Here is a tiny trained network, its code and every weight. The questions are about switching its units off for an input and a class, where a switched-off unit gives its printed mean instead of its output.

import numpy as np


def w(rows, s, z=0):
    codes = np.array(rows[::2]) - 128.0
    scale = np.full(codes.shape[1], s)
    scale[-1] = z or s
    return codes * scale


def norm(h):
    return h / np.sqrt((h * h).mean(-1, keepdims=True) + 1e-5)


def f(y):
    return np.maximum(y, 0)


def log_softmax(a):
    a = a - a.max(-1, keepdims=True)
    return a - np.log(np.exp(a).sum(-1, keepdims=True))


def net(x, mask):
    res = np.array(x, float).reshape(1, 3) / 4 @ E
    u = 0
    for l in range(2):
        y = f(norm(res) @ A[l][:, :-1].T + A[l][:, -1])
        res = res + np.where(mask[u : u + 10], y, B[l][:, -1]) @ B[l][:, :-1]
        u += 10
    return log_softmax(norm(res)[-1] @ U[:, :-1].T + U[:, -1])


A, B = {}, {}
E = w([
[166,136,4,231],'x0',
[59,253,104,168],'x1',
[101,50,15,111],'x2',
],0.0049)
A[0] = w([
[77,163,92,246,135],'0.n0',
[43,167,107,178,190],'0.n1',
[157,56,173,96,122],'0.n2',
[187,95,112,174,199],'0.n3',
[140,81,193,80,22],'0.n4',
[159,99,149,175,14],'0.n5',
[127,140,196,145,46],'0.n6',
[50,139,74,139,181],'0.n7',
[201,214,147,142,253],'0.n8',
[140,66,108,117,247],'0.n9',
],0.012,0.0045)
B[0] = w([
[193,95,146,44,246],'0.n0',
[247,208,187,172,240],'0.n1',
[57,177,111,118,209],'0.n2',
[184,116,156,175,214],'0.n3',
[2,152,91,95,187],'0.n4',
[168,83,210,188,141],'0.n5',
[227,177,121,66,166],'0.n6',
[192,228,75,125,223],'0.n7',
[73,78,240,136,254],'0.n8',
[86,166,66,181,226],'0.n9',
],0.0089,0.0069)
A[1] = w([
[205,143,77,146,1],'1.n0',
[177,160,132,187,110],'1.n1',
[92,70,110,70,234],'1.n2',
[75,172,67,209,90],'1.n3',
[101,49,85,138,56],'1.n4',
[181,166,192,205,209],'1.n5',
[198,86,75,149,200],'1.n6',
[135,77,3,153,123],'1.n7',
[95,68,163,56,50],'1.n8',
[201,132,42,105,93],'1.n9',
],0.011,0.005)
B[1] = w([
[151,154,67,107,159],'1.n0',
[61,184,67,112,186],'1.n1',
[81,115,116,53,162],'1.n2',
[119,72,174,127,168],'1.n3',
[70,175,148,55,135],'1.n4',
[128,42,153,182,254],'1.n5',
[116,166,84,90,184],'1.n6',
[105,172,247,72,167],'1.n7',
[85,203,64,61,142],'1.n8',
[174,170,85,107,172],'1.n9',
],0.012,0.0098)
U = w([
[109,80,139,190,170],'0',
[116,74,43,133,2],'1',
[235,217,57,77,252],'2',
[77,92,79,158,2],'3',
[175,70,214,161,155],'4',
[5,60,56,26,48],'5',
[36,209,186,2,253],'6',
[168,169,217,157,132],'7',
],0.011,0.0063)

Each question gives the input, the list of numbers given to net, and the class t.
The units are the neurons (one row each of A and B). Each row of codes is followed by its name. A weight is (code - 128) times the scale printed after its matrix; where a second scale follows, it is the last column's (A, B and U).
mask holds one flag per neuron, layer by layer. A switched-off neuron (its flag False) gives its mean, the last column of its row in B, instead of its output. The means were averaged over made-up inputs and are rounded, as every weight is.
A unit's drop is (log p(t) with every unit on - log p(t) with that unit switched off) / (log p(t) with every unit on - log p(t) with every unit switched off).
The circuit of an input: a set's keep is (log p(t) with only the set's units on - log p(t) with every unit switched off) / (log p(t) with every unit on - log p(t) with every unit switched off). Starting from the 12 units with the biggest drops (on a tie, the unit counted first), units are removed one at a time, each time the one whose removal leaves the highest keep (on an exact tie, the one counted first), for as long as the keep stays at least 0.8.
units of the circuit, in order: the units of the circuit, biggest drop first
most important unit: the unit with the biggest drop
top k neurons: the k neurons with the biggest drops, biggest first
top k neurons in layer l: the k neurons of layer l with the biggest drops, biggest first
drop when u is switched off: that unit's drop, to one decimal
input [-5,7,1], class 7: most important unit	1.n5
input [-2,3,1], class 2: units of the circuit, in order	[0.n7, 1.n7]
input [-5,3,3], class 7: units of the circuit, in order	[1.n6, 1.n2]
input [5,-7,3], class 6: units of the circuit, in order	[0.n1, 1.n7]
input [-4,2,-6], class 4: units of the circuit, in order	[0.n2, 1.n5]
input [-8,-5,2], class 5: units of the circuit, in order	[0.n1, 1.n7]
input [4,-7,-1], class 0: top 3 neurons	[0.n3, 0.n0, 0.n5]
input [0,6,-2], class 7: top 2 neurons in layer 0	[0.n8, 0.n1]
input [2,-6,0], class 6: top 3 neurons in layer 1	[1.n7, 1.n5, 1.n4]
input [1,-7,1], class 6: units of the circuit, in order	[0.n1, 1.n7, 0.n8]
input [0,0,6], class 2: top 4 neurons in layer 0	[0.n7, 0.n8, 0.n4, 0.n2]
input [4,-7,2], class 6: top 2 neurons	[0.n1, 1.n7]
input [1,3,-3], class 4: top 2 neurons	[0.n8, 1.n5]
input [6,-8,7], class 6: units of the circuit, in order	[1.n7]
input [0,8,2], class 2: top 2 neurons	[0.n7, 0.n0]
input [1,7,-1], class 7: top 2 neurons in layer 0	[0.n8, 0.n6]
input [-8,5,2], class 7: top 2 neurons in layer 0	[0.n2, 0.n0]
input [3,4,-6], class 4: top 2 neurons	[0.n8, 1.n5]
input [8,0,-4], class 4: top 2 neurons in layer 0	[0.n8, 0.n0]
input [-1,4,-2], class 7: most important unit	0.n1
input [-1,7,-6], class 4: top 2 neurons	[1.n5, 0.n8]
input [-7,5,0], class 7: drop when 1.n2 is switched off	0.1
input [1,-6,-3], class 0: drop when 0.n0 is switched off	0.5
input [6,1,-4], class 4: drop when 0.n8 is switched off	0.4
input [2,-8,2], class 6: drop when 0.n1 is switched off	0.2
